[[-31, -27, -68, 0, 14], [3, -57, -10, -2, -2]] Answer: -2
[[-45, 57, -38, 8, 1, 6, -26], [57, 37, 44, -8, 9, -17, -30], [57, 21, -33, 65, 10, 24, -13]] Answer: 24
[[21, 12, 6, 6, 18, 5, 0], [53, 37, 13, 19, 52, 10, 0], [27, 28, 7, 9, 36, 8, 0]] Answer: 8
[[-22, 34, 19, -31], [8, -22, -70, 10], [19, -11, 69, 29]] Answer: 69
[[3, 47, 17, -6, -24, -1], [-12, -53, -13, -3, 58, 1], [46, -38, -35, 52, 28, -2]] Answer: 28
[16, 49, -10, -70, -37] Answer: -70
[[-68, -57, -1, -67, -8], [-20, -17, 5, -18, -10]] Answer: -18
[-59, -33, 43, -37] Answer: 43
[22, 69, -46, -8] Answer: -46
---
[[2 8 4 2 1]
 [3 7 3 2 3]
 [3 7 3 3 3]] Answer: 3

[[4 3 4 4 7 7]
 [5 3 5 2 6 5]] Answer: 7

[[-13  45   9   9  20 -37]
 [  2  -8 -38   8 -28  22]] Answer: -37

[[2 4 5 5 3 5 3]
 [5 2 1 7 5 7 5]] Answer: 3

[[426 383 446 429 470 344 465]
 [556 356 530 563 446 214 497]
 [398 614 404 413 153 859 243]] Answer: 497

[[114 198 110  66  29 181]
 [186 123  87 129  82 164]
 [124 111 133 126 212 104]] Answer: 164

[[290 595 764 519]
 [181 325 835 881]] Answer: 519
---
array([[-26, -27,  46, -20, -11],
       [ 44,  46, -27, -21,  47],
       [ 13,  35,   5,  43, -26]]): -20

array([[109, 116, 141,  75, 201,  79],
       [110,  93, 136, 112, 171,  59],
       [115, 138, 144, 152, 162,  83]]): 201

array([[ 5, 74, 82, 73, 47, 16, 66],
       [50, 40, 28, 38, 38, 55, 40],
       [16, 64, 17, 52,  9, 34, 49]]): 16

array([[190, 108, 116, 168, 184, 207],
       [204, 112,  69, 167, 228, 215],
       [210, 103,  45, 168, 190, 233]]): 184

array([[50, 87, 73, 25, 34, 20, 74],
       [65, 32, 23, 53, 37, 60, 62],
       [44, 37, 48, 45, 32, 42, 42]]): 20

array([[43, 54, 38, 59, 89],
       [89, 48, 24, 64, 28],
       [49, 67, 96, 85, 78]]): 59
---
[[216 753 665 981 223 709 799]
 [751 857 481 631 599 963 833]
 [899 713 889 881 440 842 735]]	963

[[6782 7177 4055 4568 7087 6734 4100]
 [8950 4158 2908 4781 3794 9333 6073]]	9333

[[ 130  -15 -695  152 -773 -116]
 [ 772  404 -346 -193 -476 -116]]	-476

[[191 115 120 182 208 231]
 [103 115 133 118  81  39]]	81

[[3480 5460 2538 6677 6100 6018 5770]
 [4378 5063 5917 9843 4591 8518 4983]]	8518

[[16 94 40 67 11 40 63]
 [47 79 28 70 58 20 46]]	20

[[837 508  95 672]
 [323 770 126 430]
 [517 992 613 313]]	126
---
[[-27 -31  -8 -11  18  11  26]
 [  3 -28  25  61  67 -11 -16]
 [-11  62 -12  27  -7   3  59]]: -27, 59

[[-34  -9  -9  35 -27  25  -8]
 [ 59   7  47  22  36 -35  53]]: -34, 53

[[  3  -1   0   1   1   0]
 [ 65  -8 -21   1   2  44]]: 3, 44

[ 58  25 -48  48   8 -12 -11]: 58, -11

[ 20 -21  56 -55]: 20, -55

[ -7  25  56 -25  33 -23 -63]: -7, -63

[-9 54  9  1 15]: -9, 15
---
[[-0.17 -0.02 -0.38 -0.05 -1.11  1.13  1.09]
 [ 2.26  1.05 -1.96  0.56 -1.68 -0.79 -1.29]
 [-0.87  0.60 -1.06 -0.76  0.24  0.80  0.83]] → 1.13

[ 0.10 -0.01 -0.17 -0.04 -0.09] → -0.04

[[-0.04 -0.12 -0.14  0.12]
 [ 0.07  0.04  0.05  0.07]] → -0.14

[[ 0.33  0.42  0.52  0.44  0.37  0.19  0.64]
 [ 0.53  0.41  0.09  0.13  0.04  0.52 -0.08]
 [ 1.51 -0.32  0.50 -0.72 -1.45  1.15  0.19]] → 0.19

[ 1.343  0.243 -0.793 -1.351 -0.874 -1.433] → -0.874

[ 2.0 -1.4  0.5  0.2  1.8  1.0  0.1] → 1.0
---
array([[ 0.7, -1.4, -0.7,  1.2,  0.4,  0.2],
       [ 0.2,  1.0, -1.5,  1.6,  2.1,  0.3]]): -1.4

array([  4.43,   3.31, -10.02,  -4.89,  15.03, -14.21]): -10.02

array([[  -8.83,  -50.05,   10.80,  152.92],
       [ -43.96,  -59.99,    5.30,  148.73],
       [-155.66,   55.83,  -32.33, -150.02]]): -150.02

array([-110.639,   80.251,  109.135,  111.594]): 80.251

array([[-115.3,   -1.2,  -38.3,  -70.2],
       [-127.4,  148.4, -119.2, -126.8]]): -126.8

array([ 142.39,   -3.73, -117.63,   18.48,   61.44,   12.07,  102.13]): -3.73

array([-0.672, -1.824,  1.266,  0.042,  1.820,  0.359]): -0.672

array([ -29.115,  -87.097,  180.595,   34.776,  127.640, -165.643,
        -48.297]): -87.097

array([ 17.664, -19.431,  -2.502,  17.261, -15.890,   2.407]): -15.890
---
-0.255,-4.472,-20.531,3.935,-18.563
-15.354,-15.079,6.546,-6.160,9.091
-5.476,-15.497,1.639,-10.786,15.385
--> 9.091

6.14,211.81,-180.64,171.16,-156.07,98.69
211.90,-126.14,113.88,91.30,199.17,-84.62
--> -84.62

9.69,-10.87,7.22,13.76
10.57,-10.59,4.78,16.65
--> 16.65

34.98,-169.87,60.26,165.47,81.43,9.17,71.58
10.45,-152.81,62.45,-5.07,124.65,23.85,-59.40
136.89,49.32,150.26,159.92,241.79,129.92,-42.18
--> -59.40

-21.823,-10.863,26.732,-34.298,-162.712
141.527,32.029,0.010,4.236,-116.298
167.411,5.267,93.340,-13.011,-226.801
--> -116.298

-13.891,-0.590,19.216,-7.840,0.148
13.173,11.347,1.723,11.738,10.673
--> 10.673

11.50,-15.31,-2.19,-9.09,-13.66,-1.58,-3.04
0.28,14.16,12.48,11.20,-12.80,-20.14,-12.04
15.73,18.23,-11.35,-3.16,-3.54,-20.78,13.38
--> -12.04
---
6,4,-11,-33,-39,35,-2
-42,5,35,71,1,51,-20
→ 4

2,11,23,-23,39,59
-23,13,1,31,5,-1
→ 11

45,55,-42,-30,36,-54,-40
-33,36,38,57,18,33,57
→ 55

2,-50,4,-52
-28,12,-47,19
→ -50

25,4,8,37,-6,-51
-30,-20,-33,3,-29,65
→ 4

41,20,52,-21,2,29
41,13,58,-17,0,29
→ 20
---
[-18  19 -17 -36  57  40  66] -36
[ 17  -4 -25  68  19 -10  54] 68
[-21 -23 -56  17 -11  -1   7] 17
[ 62  50  54 -20 -21 -11  43] -20
[ 20 -52 -20   1  35  19  15] 1
[  4  -1 -56  14   7  -1 -28] 14
[ 42  15  -2 -64  13 -54   4] -64
---
[ 51 -23 -19  -5 -15] ==> -19
[ 16 -52 -15  36  10  30   1] ==> 10
[ -1 -45 -33 -27  52 -19   2] ==> 52
[ 40 -12   9 -63  36] ==> 9
[-18 -22  22  34  17 -51  63] ==> 17
[-34  34  64  -1  57 -64] ==> -1
---
[ 40   8  12  14 -11  21  58] result: 21
[-37  -9  16 -65  50 -17  33] result: -17
[ 64  22  -3  29 -44] result: 29
[ 36   9  66  63  57 -11  28] result: -11
[ 45  25  28 -32 -63] result: -32
[ 60  43  16 -56 -35] result: -56
[ 29   9   3  15 -44 -60 -46] result: -60
[-72   1  22   0 -25  20  -5] result: 20
[54 53 33 -2] result: 33
[-49  51  36 -35  38  37] result: 38
---
[-66   0   4   0  -3] yields -66
[ 31 -60 -47 -21] yields 31
[-41 -31 -58 -61   0] yields -41
[-52 -44   9  43] yields -52
[-67   1   5   2  -3] yields -67
[ 33  48  10  35 -62  11] yields 33
---
[[ -9   6 -11   3 -19 -12  26]
 [-37 -14 -36 -56 -15   9  12]
 [-11   0 -29 -20   0 -24   4]] Answer: -12

[[  1   5  48  20  33]
 [ -2   4  -7 -35  62]
 [  0   1   6  -9  18]] Answer: 20

[[ 31 -52  13  31 -44]
 [-38 -33 -44  36 -62]
 [-45  26  42  28 -53]] Answer: 31

[[ -2 -27 -52  56]
 [-17   4 -33  48]
 [ 56 -19  21  27]] Answer: -52

[[-10  29  -4  64 -44 -43 -66]
 [ 40 -19  -8 -14  25   5  12]
 [  2   0  -5 -33  -2  12  39]] Answer: -43

[[  6 -13  -7  25   8  25   1]
 [ 10 -34  30   4  55  41 -30]
 [ -1  12 -11  12 -35 -14  11]] Answer: 25
---
[[3047 4149 6773 7433 4762 9037 3613]
 [5059 4957 4726 4664 4912 4515 5009]] → 5009

[[4 7 5 7 5 1]
 [4 4 4 3 4 5]
 [3 3 5 0 5 8]] → 5

[[6 4 6 6]
 [6 5 3 7]
 [7 6 8 2]] → 7

[[19 18 21 89 68 98]
 [42 50 82 36 57 52]] → 52

[[  44 -578  515  534 -460 -873]
 [ 175  154  -87 -155 -267   40]] → 40

[[ -1  15  27 -13]
 [-42 -23 -25 -42]] → -42

[[5314 5219 4676 6577]
 [5499 5444 7342 1898]
 [5347 5568 9804 4729]] → 1898

[[9293 5518 4751 7369]
 [9555 5581 3613 6281]
 [8807 5298 1871 5210]] → 6281
---
151   44  189  233   82 gives 82

303  198  182  568  796
592  853  777  669  967
654  602  541  843  489
gives 198

-110  -432  -825   600 gives -432

4151  3884  4433  3233  6647  5178
7802  4947  2860  4354  3857  6368
gives 3233

21  91  25  34 gives 25

265  383  889  196  790
796  122  777  671  524
gives 196

 33  -47  -33   11 gives -33

213  135   47  155  175  204   99 gives 99

3137  4679  3871  2235  8268  7454  5440
2889  4677  6125  3200  8130  8933  5676
gives 2889

 558   -94  -153   920  -921
 752   164  -165  -139  -130
-906  -388   715  -780   287
gives -906
